Here is a tiny trained network, its code and every weight. The questions are about switching its units off for an input and a class, where a switched-off unit gives its printed mean instead of its output.

import numpy as np


def w(rows, s, z=0):
    codes = np.array(rows[::2]) - 128.0
    scale = np.full(codes.shape[1], s)
    scale[-1] = z or s
    return codes * scale


def f(y):
    return np.maximum(y, 0)


def log_softmax(a):
    a = a - a.max(-1, keepdims=True)
    return a - np.log(np.exp(a).sum(-1, keepdims=True))


def net(x, mask):
    res = np.array(x, float).reshape(1, 8) / 4 @ E
    y = f(res @ A[0][:, :-1].T + A[0][:, -1])
    res = res + np.where(mask, y, B[0][:, -1]) @ B[0][:, :-1]
    return log_softmax(res[-1] @ U[:, :-1].T + U[:, -1])


A, B = {}, {}
E = w([
[44,38,50,166,153,31],'x0',
[118,130,136,124,132,126],'x1',
[135,196,56,46,254,126],'x2',
[129,127,124,129,125,133],'x3',
[133,127,129,123,124,127],'x4',
[215,19,193,179,225,173],'x5',
[76,152,57,228,140,238],'x6',
[138,123,110,130,121,142],'x7',
],0.0055)
A[0] = w([
[177,209,164,119,120,179,94],'neuron 0',
[142,105,176,149,43,123,64],'neuron 1',
[85,171,115,86,74,101,43],'neuron 2',
[90,73,96,145,144,78,51],'neuron 3',
[45,196,95,102,77,124,98],'neuron 4',
[99,166,111,115,71,96,74],'neuron 5',
[192,207,185,112,113,199,72],'neuron 6',
[81,71,115,144,117,78,56],'neuron 7',
[80,181,121,91,65,88,40],'neuron 8',
[129,91,175,175,50,108,40],'neuron 9',
[178,62,192,168,188,121,36],'neuron 10',
[60,181,125,112,59,95,70],'neuron 11',
[182,181,179,111,125,174,40],'neuron 12',
[131,108,188,54,92,57,164],'neuron 13',
[120,69,179,166,5,110,61],'neuron 14',
[107,172,145,87,221,81,153],'neuron 15',
[66,107,94,131,176,78,78],'neuron 16',
[160,130,178,104,97,28,207],'neuron 17',
[79,153,104,73,56,122,77],'neuron 18',
[98,87,103,165,141,73,67],'neuron 19',
[118,148,112,135,160,126,254],'neuron 20',
[129,68,165,152,2,121,102],'neuron 21',
[104,202,124,117,77,76,34],'neuron 22',
[194,104,153,46,106,64,204],'neuron 23',
[91,84,85,138,156,73,48],'neuron 24',
[165,191,175,111,92,163,62],'neuron 25',
[153,162,57,39,207,116,104],'neuron 26',
[173,41,185,149,202,131,27],'neuron 27',
],0.007,0.0049)
B[0] = w([
[52,58,156,91,47,36,180],'neuron 0',
[98,200,162,59,188,42,164],'neuron 1',
[232,57,113,85,196,149,170],'neuron 2',
[42,45,166,41,80,47,158],'neuron 3',
[208,83,138,151,134,159,215],'neuron 4',
[211,49,67,95,208,187,170],'neuron 5',
[41,54,94,62,54,27,186],'neuron 6',
[64,98,163,47,80,35,158],'neuron 7',
[241,50,109,75,189,156,178],'neuron 8',
[150,208,157,72,249,139,163],'neuron 9',
[220,50,29,64,199,211,169],'neuron 10',
[222,67,62,102,182,199,191],'neuron 11',
[43,45,164,5,83,48,156],'neuron 12',
[117,106,91,203,60,200,231],'neuron 13',
[102,244,239,157,254,83,193],'neuron 14',
[164,201,132,214,216,149,220],'neuron 15',
[60,123,165,96,71,57,173],'neuron 16',
[91,137,71,219,67,204,246],'neuron 17',
[216,75,72,121,183,169,185],'neuron 18',
[40,63,116,65,93,86,159],'neuron 19',
[87,187,132,224,74,184,248],'neuron 20',
[119,235,239,182,231,127,202],'neuron 21',
[219,35,111,57,207,144,168],'neuron 22',
[72,170,146,218,46,204,253],'neuron 23',
[44,74,180,45,85,41,159],'neuron 24',
[36,78,100,55,74,31,163],'neuron 25',
[104,252,240,145,202,57,227],'neuron 26',
[228,25,47,47,202,195,172],'neuron 27',
],0.006,0.0054)
U = w([
[253,17,60,32,214,187,30],'0',
[117,238,208,137,217,64,85],'1',
[95,119,105,193,72,146,255],'2',
[33,38,134,15,30,12,28],'3',
[129,126,105,196,74,153,222],'4',
[113,121,104,200,69,167,194],'5',
[73,132,70,245,27,222,107],'6',
],0.0061,0.0052)

Each question gives the input, the list of numbers given to net, and the class t.
The units are the neurons (one row each of A and B). Each row of codes is followed by its name. A weight is (code - 128) times the scale printed after its matrix; where a second scale follows, it is the last column's (A, B and U).
mask holds one flag per neuron, in row order. A switched-off neuron (its flag False) gives its mean, the last column of its row in B, instead of its output. The means were averaged over made-up inputs and are rounded, as every weight is.
A unit's drop is (log p(t) with every unit on - log p(t) with that unit switched off) / (log p(t) with every unit on - log p(t) with every unit switched off).
The circuit of an input: a set's keep is (log p(t) with only the set's units on - log p(t) with every unit switched off) / (log p(t) with every unit on - log p(t) with every unit switched off). Starting from the 12 units with the biggest drops (on a tie, the unit counted first), units are removed one at a time, each time the one whose removal leaves the highest keep (on an exact tie, the one counted first), for as long as the keep stays at least 0.8.
units of the circuit, in order: the units of the circuit, biggest drop first
k most important neurons: the k neurons with the biggest drops, biggest first
drop of u: that unit's drop, to one decimal
input [3,-2,7,-2,-5,-7,-5,-4], class 0: units of the circuit, in order	neuron 8; neuron 22
input [6,4,8,8,6,2,-2,-3], class 1: units of the circuit, in order	neuron 26
input [5,6,-8,-1,-6,1,0,3], class 1: units of the circuit, in order	neuron 14; neuron 21
input [-1,-3,-4,3,5,5,-7,-1], class 6: units of the circuit, in order	neuron 23; neuron 17
input [5,-1,-4,6,-1,6,3,2], class 0: units of the circuit, in order	neuron 27; neuron 10
input [1,-8,3,1,-6,-6,-8,-4], class 6: 2 most important neurons	neuron 23; neuron 17
input [7,-5,6,-6,-3,-5,3,1], class 3: units of the circuit, in order	neuron 24; neuron 16
input [-4,-1,0,3,-2,8,5,-8], class 0: 2 most important neurons	neuron 27; neuron 10
input [5,3,-7,2,-3,3,7,0], class 1: 2 most important neurons	neuron 14; neuron 21
input [-8,1,-1,-2,2,-5,-5,8], class 3: units of the circuit, in order	neuron 6; neuron 25
input [-7,2,-8,-1,-5,7,-5,-1], class 1: 4 most important neurons	neuron 14; neuron 21; neuron 1; neuron 9
input [1,3,6,3,-4,-4,3,1], class 1: 3 most important neurons	neuron 26; neuron 17; neuron 13
input [6,-7,1,-4,-1,1,-8,-7], class 6: 3 most important neurons	neuron 17; neuron 23; neuron 13
input [8,4,-7,0,0,-3,-2,7], class 3: units of the circuit, in order	neuron 7
input [-8,-8,7,-2,8,-1,-6,1], class 3: 4 most important neurons	neuron 6; neuron 12; neuron 0; neuron 25
input [-1,-2,7,-2,2,-1,7,1], class 1: 4 most important neurons	neuron 26; neuron 17; neuron 13; neuron 23
input [-5,5,2,-2,-6,-2,-8,0], class 6: drop of neuron 17	0.2
input [-1,-4,-4,-5,3,-8,3,-3], class 0: drop of neuron 18	0.0
input [8,-2,-6,-4,7,5,3,1], class 3: drop of neuron 15	0.1
input [-2,-4,-3,-2,2,5,3,5], class 0: most important neuron	neuron 23
